Below are the code and all the weights of a small trained network. Each question names an input and a target symbol and asks about switching units off, where a switched-off unit gives its printed mean instead of its output.

import numpy as np


def w(rows, s, z=0):
    codes = np.array(rows[::2]) - 128.0
    scale = np.full(codes.shape[1], s)
    scale[-1] = z or s
    return codes * scale


def norm(h):
    return h / np.sqrt((h * h).mean(-1, keepdims=True) + 1e-5)


def f(y):
    return y / 2 * (1 + np.tanh(0.7978845608 * (y + 0.044715 * y**3)))


def softmax(a):
    e = np.exp(a - a.max(-1, keepdims=True))
    return e / e.sum(-1, keepdims=True)


def log_softmax(a):
    a = a - a.max(-1, keepdims=True)
    return a - np.log(np.exp(a).sum(-1, keepdims=True))


def net(x, mask):
    ids = ['ΔΣΦΩαβγζημξπτ'.index(c) for c in x.split()]
    T = len(ids)
    res = E[ids] + P[:T]
    u = 0
    for l in range(2):
        q, k, v = (norm(res) @ M[l].T for M in (Q, K, V))
        z = softmax(np.where(np.tri(T) > 0, q @ k.T / 3**0.5, -1e9)) @ v
        res = res + np.where(mask[u], z, O[l][:, -1]) @ O[l][:, :-1]
        u += 1
        y = f(norm(res) @ A[l][:, :-1].T + A[l][:, -1])
        res = res + np.where(mask[u : u + 8], y, B[l][:, -1]) @ B[l][:, :-1]
        u += 8
    return log_softmax(norm(res)[-1] @ U[:, :-1].T + U[:, -1])


Q, K, V, O, A, B = {}, {}, {}, {}, {}, {}
E = w([
[105,130,122,166],'Δ',
[12,131,147,57],'Σ',
[245,251,126,113],'Φ',
[42,181,232,77],'Ω',
[111,87,152,141],'α',
[230,155,106,142],'β',
[152,137,151,204],'γ',
[67,129,185,123],'ζ',
[166,120,198,107],'η',
[141,181,41,92],'μ',
[141,119,111,103],'ξ',
[147,175,53,112],'π',
[118,182,29,98],'τ',
],0.021)
P = w([
[123,118,37,55],'0',
[126,87,74,168],'1',
[88,118,161,129],'2',
[149,185,162,20],'3',
[98,142,75,143],'4',
[94,93,170,127],'5',
[143,182,163,4],'6',
[98,142,74,144],'7',
[90,97,181,121],'8',
[160,137,209,12],'9',
[95,141,74,140],'10',
[101,64,183,127],'11',
[155,165,158,2],'12',
[100,128,72,145],'13',
],0.0098)
Q[0] = w([
[183,163,145,253],'L0H0',
[198,143,127,137],'L0H0',
[176,71,169,122],'L0H0',
],0.022)
K[0] = w([
[196,199,194,250],'L0H0',
[142,93,129,213],'L0H0',
[191,72,178,118],'L0H0',
],0.017)
V[0] = w([
[187,45,167,155],'L0H0',
[192,111,148,158],'L0H0',
[125,254,162,60],'L0H0',
],0.0038)
O[0] = w([
[75,226,128,102,119],'L0H0',
[116,181,118,137,3],'L0H0',
[175,1,123,192,249],'L0H0',
],0.0069,0.00042)
A[0] = w([
[255,161,108,132,4],'L0N0',
[213,153,147,139,41],'L0N1',
[171,119,190,114,254],'L0N2',
[49,83,191,199,129],'L0N3',
[105,120,234,200,74],'L0N4',
[112,118,40,193,113],'L0N5',
[168,114,192,53,134],'L0N6',
[107,150,157,109,55],'L0N7',
],0.019,0.0033)
B[0] = w([
[66,199,95,104,187],'L0N0',
[200,139,192,62,171],'L0N1',
[113,160,182,45,226],'L0N2',
[5,121,163,146,245],'L0N3',
[230,34,176,131,235],'L0N4',
[160,196,40,204,183],'L0N5',
[231,133,151,177,243],'L0N6',
[194,131,116,74,151],'L0N7',
],0.021,0.011)
Q[1] = w([
[152,55,107,180],'L1H0',
[6,159,202,206],'L1H0',
[212,71,84,16],'L1H0',
],0.016)
K[1] = w([
[125,66,93,171],'L1H0',
[75,203,253,156],'L1H0',
[135,41,64,77],'L1H0',
],0.018)
V[1] = w([
[121,147,103,161],'L1H0',
[181,15,2,28],'L1H0',
[144,111,140,95],'L1H0',
],0.014)
O[1] = w([
[112,111,117,119,99],'L1H0',
[251,154,145,22,253],'L1H0',
[146,154,132,127,182],'L1H0',
],0.016,0.00054)
A[1] = w([
[165,173,112,220,1],'L1N0',
[188,111,191,158,119],'L1N1',
[217,128,111,176,124],'L1N2',
[143,143,212,70,110],'L1N3',
[80,55,97,103,160],'L1N4',
[113,121,2,95,52],'L1N5',
[153,23,10,132,5],'L1N6',
[98,73,149,83,110],'L1N7',
],0.024,0.0045)
B[1] = w([
[212,154,216,107,162],'L1N0',
[110,222,66,94,227],'L1N1',
[110,50,131,118,189],'L1N2',
[78,134,226,194,253],'L1N3',
[180,131,72,38,165],'L1N4',
[134,70,2,167,165],'L1N5',
[55,42,163,8,140],'L1N6',
[174,210,213,114,163],'L1N7',
],0.027,0.014)
U = w([
[111,53,156,61,139],'Δ',
[248,136,121,22,80],'Σ',
[152,43,116,58,151],'Φ',
[97,186,115,104,2],'Ω',
[136,129,113,122,136],'α',
[152,86,117,107,185],'β',
[176,171,102,213,131],'γ',
[40,92,116,162,84],'ζ',
[128,219,73,105,90],'η',
[84,126,98,4,91],'μ',
[155,152,111,158,231],'ξ',
[159,124,119,123,199],'π',
[210,53,166,177,115],'τ',
],0.014,0.0037)

Each question gives the input, a string of symbols that net reads in full, and the target symbol t.
The units are the heads (3 rows each of Q, K, V and O) and the neurons (one row each of A and B). Each row of codes is followed by its name. A weight is (code - 128) times the scale printed after its matrix; where a second scale follows, it is the last column's (O, A, B and U).
mask holds one flag per unit, layer by layer, with each layer's heads first. A switched-off unit (its flag False) gives its mean, the last column of its rows in O or B, instead of its output. The means were averaged over made-up inputs and are rounded, as every weight is.
A unit's drop is (log p(t) with every unit on - log p(t) with that unit switched off) / (log p(t) with every unit on - log p(t) with every unit switched off).
The circuit of an input: a set's keep is (log p(t) with only the set's units on - log p(t) with every unit switched off) / (log p(t) with every unit on - log p(t) with every unit switched off). Starting from the 12 units with the biggest drops (on a tie, the unit counted first), units are removed one at a time, each time the one whose removal leaves the highest keep (on an exact tie, the one counted first), for as long as the keep stays at least 0.8.
units of the circuit, in order: the units of the circuit, biggest drop first
unit that matters most: the unit with the biggest drop
top k neurons: the k neurons with the biggest drops, biggest first
top k neurons in layer l: the k neurons of layer l with the biggest drops, biggest first
input α η π α β ξ Δ β α Φ ζ α Δ, target Σ: unit that matters most => L0N3
input η α β η η μ ξ ξ γ Δ ξ Δ ξ ζ, target Δ: top 4 neurons => L0N3, L0N4, L1N4, L1N1
input α η α α Δ α γ η μ γ, target Σ: units of the circuit, in order => L0N3, L1H0, L0N6
input ζ η ξ, target Σ: units of the circuit, in order => L0N3, L1N1, L1N2
input α μ η γ, target Σ: top 4 neurons => L0N3, L0N2, L0N4, L0N6
input Σ α α, target Δ: top 4 neurons in layer 1 => L1N4, L1N3, L1N1, L1N0
input α η Δ Σ α Ω Δ τ β Δ β, target η: top 3 neurons => L0N0, L0N6, L0N4
input α Ω α β Σ α Ω, target Σ: units of the circuit, in order => L0N3, L1H0, L0N6
input α Δ Σ π γ μ Ω γ α Σ, target Σ: units of the circuit, in order => L0N3, L1H0
input γ Δ Σ, target μ: top 3 neurons in layer 1 => L1N4, L1N3, L1N0
input Δ α ξ α Σ ζ α γ π η ξ, target Φ: top 2 neurons => L0N3, L1N6
input α η α ξ Ω α α β τ α ξ Δ Ω, target Σ: top 3 neurons => L0N3, L0N2, L0N6
input ξ Δ α α α π ξ η γ η β Σ β γ, target τ: top 3 neurons => L1N0, L0N4, L0N2
input ξ β π α ξ β α Σ, target μ: unit that matters most => L0N4
input α Ω τ η τ α Ω Δ α ξ γ τ Δ, target Σ: top 2 neurons => L0N6, L0N3
input η Ω η η α ξ, target Σ: top 3 neurons => L0N6, L1N1, L0N2
input α β α α ζ α ζ, target Σ: top 4 neurons in layer 0 => L0N3, L0N2, L0N6, L0N0
input α ξ α Σ η Σ γ ζ Δ, target ζ: top 2 neurons in layer 0 => L0N3, L0N2
input γ α α α η Σ Φ ξ, target Φ: top 3 neurons => L0N3, L0N2, L1N6
input Δ Φ η Ω ζ Ω μ Δ, target γ: units of the circuit, in order => L0N5
input η η μ τ Ω α π Ω γ Σ γ Δ, target ζ: top 2 neurons => L0N3, L1N0
input Σ ζ τ, target Φ: top 2 neurons => L0N3, L1N6
input α α η β η η β α α α η α Σ, target Σ: top 2 neurons in layer 0 => L0N3, L0N2
input γ α α Ω γ Σ γ α, target ζ: top 2 neurons => L0N3, L1N1
input μ ζ η ζ α η Φ α π α μ α Δ Δ, target γ: top 2 neurons in layer 1 => L1N0, L1N3
input Ω α α Φ γ, target τ: top 2 neurons => L1N0, L0N5
input τ α η β β α γ ζ, target Δ: top neuron in layer 1 => L1N4
